[ 0.02 -2.00  1.13  0.56 -1.06 -0.76  2.97 -1.35  0.96  2.69 -0.80  1.51
  1.02 -0.24  0.67  1.52  1.85 -0.76 -1.35 -0.19  2.89  0.40  0.60 -0.05
 -1.17  0.50  0.99]  (21), E
[-0.05 -2.61 -0.49 -0.14 -0.11  0.09  1.11 -0.06 -1.33 -2.28 -0.55  0.58
  1.25 -0.50 -0.03  0.63  1.64 -0.13 -1.15  0.42  3.29  0.31  0.44  0.48
  0.08  1.87  0.13]  (19), E
[-0.45 -0.84 -0.98 -1.69  0.04 -1.49 -0.52  0.02  0.26 -7.68 -0.32 -2.07
  1.53 -0.54 -0.36  0.76  1.94  0.64  0.08 -0.11  0.80  0.38  1.80  1.00
  0.12 -2.18  0.30]  (23), T
[-1.58  0.03 -0.41 -1.41 -0.35 -0.79 -0.71 -2.66  1.43  2.39 -1.57  3.78
  0.10 -0.22  1.88  1.93  8.46 -2.15  1.95  0.51  2.87  0.20 -0.30 -1.03
 -2.92 -1.25  0.35]  (23), E
[-3.51  1.11 -1.55 -1.33 -0.26 -2.01 -4.25  0.12  1.60  0.13 -1.20 -0.17
 -3.13  0.73 -0.44 -0.42  5.73 -0.89  2.87  0.16  3.16 -0.90 -2.08 -1.27
 -0.14  0.04 -1.18]  (19), T
[ 0.70 -2.51 -2.39 -0.41 -0.04 -1.09 -0.74 -0.22 -0.25  0.68 -1.00  0.81
  1.41  0.04  0.01  0.25  1.55  0.18 -0.80  0.49  1.43 -0.06  0.27 -1.09
 -0.02 -1.27 -1.58]  (21), E
[ 0.80 -1.82 -1.69 -1.50  0.67 -1.16 -2.34  0.40 -2.03 -4.97 -0.56  0.59
  0.34 -0.38 -0.52  0.38 -0.71  0.90  0.25  0.54 -1.72  0.93  0.27  1.63
  0.80  1.07 -0.88]  (23), T
[-1.38 -1.14 -1.54 -0.29  0.44 -1.08 -3.53 -0.30  0.47  3.10 -1.14  2.28
 -2.02  0.47 -0.40 -1.71  5.50 -0.82  2.21  0.21  2.96 -0.26 -0.01 -1.81
 -0.89 -0.55 -1.71]  (21), E
[-2.32 -0.68  1.83 -0.37 -2.27 -1.20 -0.04 -1.81  1.43  2.83 -2.50  1.30
 -2.15  0.48  0.59  2.30  4.91 -1.58  3.29 -0.56  6.72 -0.61 -0.45  0.43
 -1.28  2.13  1.42]  (23), E
[-1.65 -1.29  1.38  0.78 -1.66  0.16  1.68 -0.87  1.01  1.82 -1.60 -1.47
  0.62 -0.03 -0.12  1.29  3.76 -0.89  2.01 -0.84  4.60 -0.07  0.97 -0.04
 -1.25  0.74  1.89]  (23), E
[ 0.02 -3.21 -0.77 -0.44 -1.19 -0.37 -1.50 -0.15 -0.26 -1.26 -1.49  1.09
 -0.75  0.09  0.02  0.18  2.21 -0.39  0.17  0.84  2.70 -0.42  0.51 -0.87
 -0.83 -0.45 -0.45]  (21), E
[-0.86 -1.67  0.21  0.11 -0.35 -0.36 -0.33 -1.05 -0.49  1.95 -1.68  0.91
  0.30 -0.11  0.02  0.76  3.46 -0.33  2.48 -0.05  3.24  0.61  0.03  0.15
 -0.74  1.43  0.37]  (19), E
[-3.33 -1.44 -1.26 -0.94 -0.57 -1.26 -4.95  0.00  0.06 -4.28 -1.47  3.28
 -3.56  0.24 -0.12 -1.11  7.29 -1.78 -0.04  1.26  6.28 -0.99 -0.93 -1.80
 -0.84  0.31 -1.67]  (21), E
[-0.14 -2.89 -1.65 -1.90 -0.07 -1.50 -0.90 -0.08 -1.38 -5.36 -0.95  2.31
  0.21 -0.59  0.89  1.05  1.71 -0.69 -1.63  2.03  2.73 -0.41 -1.05  0.39
  0.06  1.12 -1.16]  (21), T
[-0.54 -1.96  0.78 -0.02 -0.69 -0.09  1.47 -0.98 -0.19  0.58 -0.83  0.93
 -0.15 -0.33  0.72  0.78  1.09 -0.73 -0.44  0.76  3.48 -0.75 -0.47  0.12
 -0.09  2.16  0.41]  (21), E
[-1.57  0.30  1.06  0.30 -0.77 -1.10 -0.63 -1.73  0.63  2.93 -1.38  1.13
  0.61  0.23  0.50  1.52  2.73 -1.05  2.40 -0.26  1.83 -0.01 -0.74  0.69
 -0.49  1.80  1.09]  (19), E
[-1.15 -0.76 -0.66 -0.62 -0.80 -0.96 -1.51 -1.79 -0.34  2.09 -1.12  4.33
 -0.73  0.19  1.51  1.38  5.33 -1.51  0.48  1.18  2.92 -0.05 -1.31 -0.70
 -0.48  1.02 -0.91]  (21), E
[ 0.54 -3.19 -3.96 -1.37  1.67 -0.33 -3.79  0.48 -3.29 -8.67 -0.53  1.27
  2.08 -0.84 -0.84 -1.44  1.60  0.12 -1.16  1.89  1.41  0.17  1.20  0.46
  0.15  0.35 -1.70]  (23), E
[-1.21 -1.57 -0.54 -1.48  0.64 -1.38 -1.41 -0.70 -1.56 -5.82 -1.42 -0.01
  1.20 -0.88 -0.24  1.02  2.44  0.44  1.35  0.11  1.55  0.83  1.76  2.34
  0.26  2.63  0.53]  (23), T
[-1.07 -0.32 -0.78 -1.55 -0.10 -1.08 -0.53 -0.73  0.47 -0.42 -0.74  2.63
 -1.45 -0.38  1.29  1.87  4.27 -1.23  0.98  1.88  3.25 -0.70 -2.06 -0.74
 -0.34 -0.07 -1.16]  (21), T
